Here is a tiny trained network, its code and every weight. The questions are about switching its units off for an input and a class, where a switched-off unit gives its printed mean instead of its output.

import numpy as np


def w(rows, s, z=0):
    codes = np.array(rows[::2]) - 128.0
    scale = np.full(codes.shape[1], s)
    scale[-1] = z or s
    return codes * scale


def f(y):
    return np.maximum(y, 0)


def log_softmax(a):
    a = a - a.max(-1, keepdims=True)
    return a - np.log(np.exp(a).sum(-1, keepdims=True))


def net(x, mask):
    res = np.array(x, float).reshape(1, 4) / 4 @ E
    y = f(res @ A[0][:, :-1].T + A[0][:, -1])
    res = res + np.where(mask, y, B[0][:, -1]) @ B[0][:, :-1]
    return log_softmax(res[-1] @ U[:, :-1].T + U[:, -1])


A, B = {}, {}
E = w([
[189,86,255,159],'x0',
[213,182,130,57],'x1',
[104,46,116,8],'x2',
[195,63,39,147],'x3',
],0.0089)
A[0] = w([
[87,152,158,114,76],'n0',
[224,54,61,140,92],'n1',
[24,39,132,186,60],'n2',
[89,70,146,26,112],'n3',
[46,101,159,157,81],'n4',
[113,66,137,80,69],'n5',
[56,74,122,183,75],'n6',
[240,236,142,10,60],'n7',
[76,181,173,84,65],'n8',
[85,97,131,150,88],'n9',
[119,78,134,87,88],'n10',
[167,221,118,229,76],'n11',
[89,163,52,110,41],'n12',
[94,77,133,65,123],'n13',
[86,152,157,109,76],'n14',
[153,53,211,149,56],'n15',
[98,191,177,84,149],'n16',
[137,185,125,199,51],'n17',
[111,94,119,80,67],'n18',
[198,47,54,172,45],'n19',
[155,71,83,163,58],'n20',
[85,143,186,109,104],'n21',
[100,147,150,120,82],'n22',
[103,90,145,51,60],'n23',
[83,156,141,103,91],'n24',
[47,170,192,100,79],'n25',
[33,205,18,88,65],'n26',
[162,88,191,143,45],'n27',
[68,157,75,97,150],'n28',
[94,99,131,150,254],'n29',
[117,91,135,98,88],'n30',
[176,60,243,129,107],'n31',
],0.014,0.0094)
B[0] = w([
[87,107,133,123,150],'n0',
[41,128,107,66,209],'n1',
[184,25,90,181,209],'n2',
[123,195,107,197,216],'n3',
[145,72,93,145,182],'n4',
[115,147,128,189,164],'n5',
[164,45,113,175,190],'n6',
[218,12,39,146,245],'n7',
[57,79,135,128,170],'n8',
[149,91,112,145,155],'n9',
[115,151,125,170,160],'n10',
[116,215,121,222,223],'n11',
[154,92,215,132,176],'n12',
[127,186,115,165,190],'n13',
[85,107,135,124,150],'n14',
[159,119,220,117,201],'n15',
[61,139,98,76,204],'n16',
[110,146,145,226,177],'n17',
[122,138,149,184,154],'n18',
[28,71,152,113,190],'n19',
[64,82,150,141,159],'n20',
[75,112,133,110,177],'n21',
[99,109,138,130,141],'n22',
[115,144,139,208,173],'n23',
[94,104,150,134,153],'n24',
[44,102,116,101,192],'n25',
[166,129,253,108,242],'n26',
[149,102,210,135,174],'n27',
[157,171,161,72,211],'n28',
[171,206,21,26,240],'n29',
[122,141,127,163,149],'n30',
[173,164,222,79,251],'n31',
],0.045,0.011)
U = w([
[128,126,226,80,105],'0',
[72,179,130,187,106],'1',
[2,86,137,77,129],'2',
[145,49,102,125,97],'3',
[127,193,74,29,250],'4',
],0.0079,0.011)

Each question gives the input, the list of numbers given to net, and the class t.
The units are the neurons (one row each of A and B). Each row of codes is followed by its name. A weight is (code - 128) times the scale printed after its matrix; where a second scale follows, it is the last column's (A, B and U).
mask holds one flag per neuron, in row order. A switched-off neuron (its flag False) gives its mean, the last column of its row in B, instead of its output. The means were averaged over made-up inputs and are rounded, as every weight is.
A unit's drop is (log p(t) with every unit on - log p(t) with that unit switched off) / (log p(t) with every unit on - log p(t) with every unit switched off).
The circuit of an input: a set's keep is (log p(t) with only the set's units on - log p(t) with every unit switched off) / (log p(t) with every unit on - log p(t) with every unit switched off). Starting from the 12 units with the biggest drops (on a tie, the unit counted first), units are removed one at a time, each time the one whose removal leaves the highest keep (on an exact tie, the one counted first), for as long as the keep stays at least 0.8.
circuit, biggest first: the units of the circuit, biggest drop first
k most important neurons: the k neurons with the biggest drops, biggest first
drop of u: that unit's drop, to one decimal
input [-3,1,8,8], class 1: 2 most important neurons -> [n3; n13]
input [1,-4,1,-3], class 3: 3 most important neurons -> [n2; n1; n4]
input [-2,0,4,-1], class 1: circuit, biggest first -> [n3]
input [3,-1,0,-2], class 4: 2 most important neurons -> [n26; n12]
input [1,-6,-1,6], class 2: 3 most important neurons -> [n19; n7; n1]
input [-7,-4,-5,7], class 0: 2 most important neurons -> [n26; n12]
input [-6,7,-4,-5], class 3: 3 most important neurons -> [n7; n31; n15]
input [-5,8,4,8], class 2: 2 most important neurons -> [n1; n19]
input [-2,-5,1,4], class 3: 3 most important neurons -> [n2; n6; n16]
input [-1,8,-2,-8], class 2: 3 most important neurons -> [n16; n25; n8]
input [2,6,-2,-6], class 2: 3 most important neurons -> [n16; n2; n25]
input [7,8,4,-3], class 3: 2 most important neurons -> [n7; n26]
input [-5,5,-6,-2], class 1: 2 most important neurons -> [n11; n31]
input [-6,-8,4,1], class 3: circuit, biggest first -> [n2]
input [-8,-3,-7,8], class 0: drop of n16 -> 0.1
input [-3,-1,1,0], class 4: drop of n31 -> 0.2
input [-8,-5,3,3], class 0: drop of n26 -> 0.8
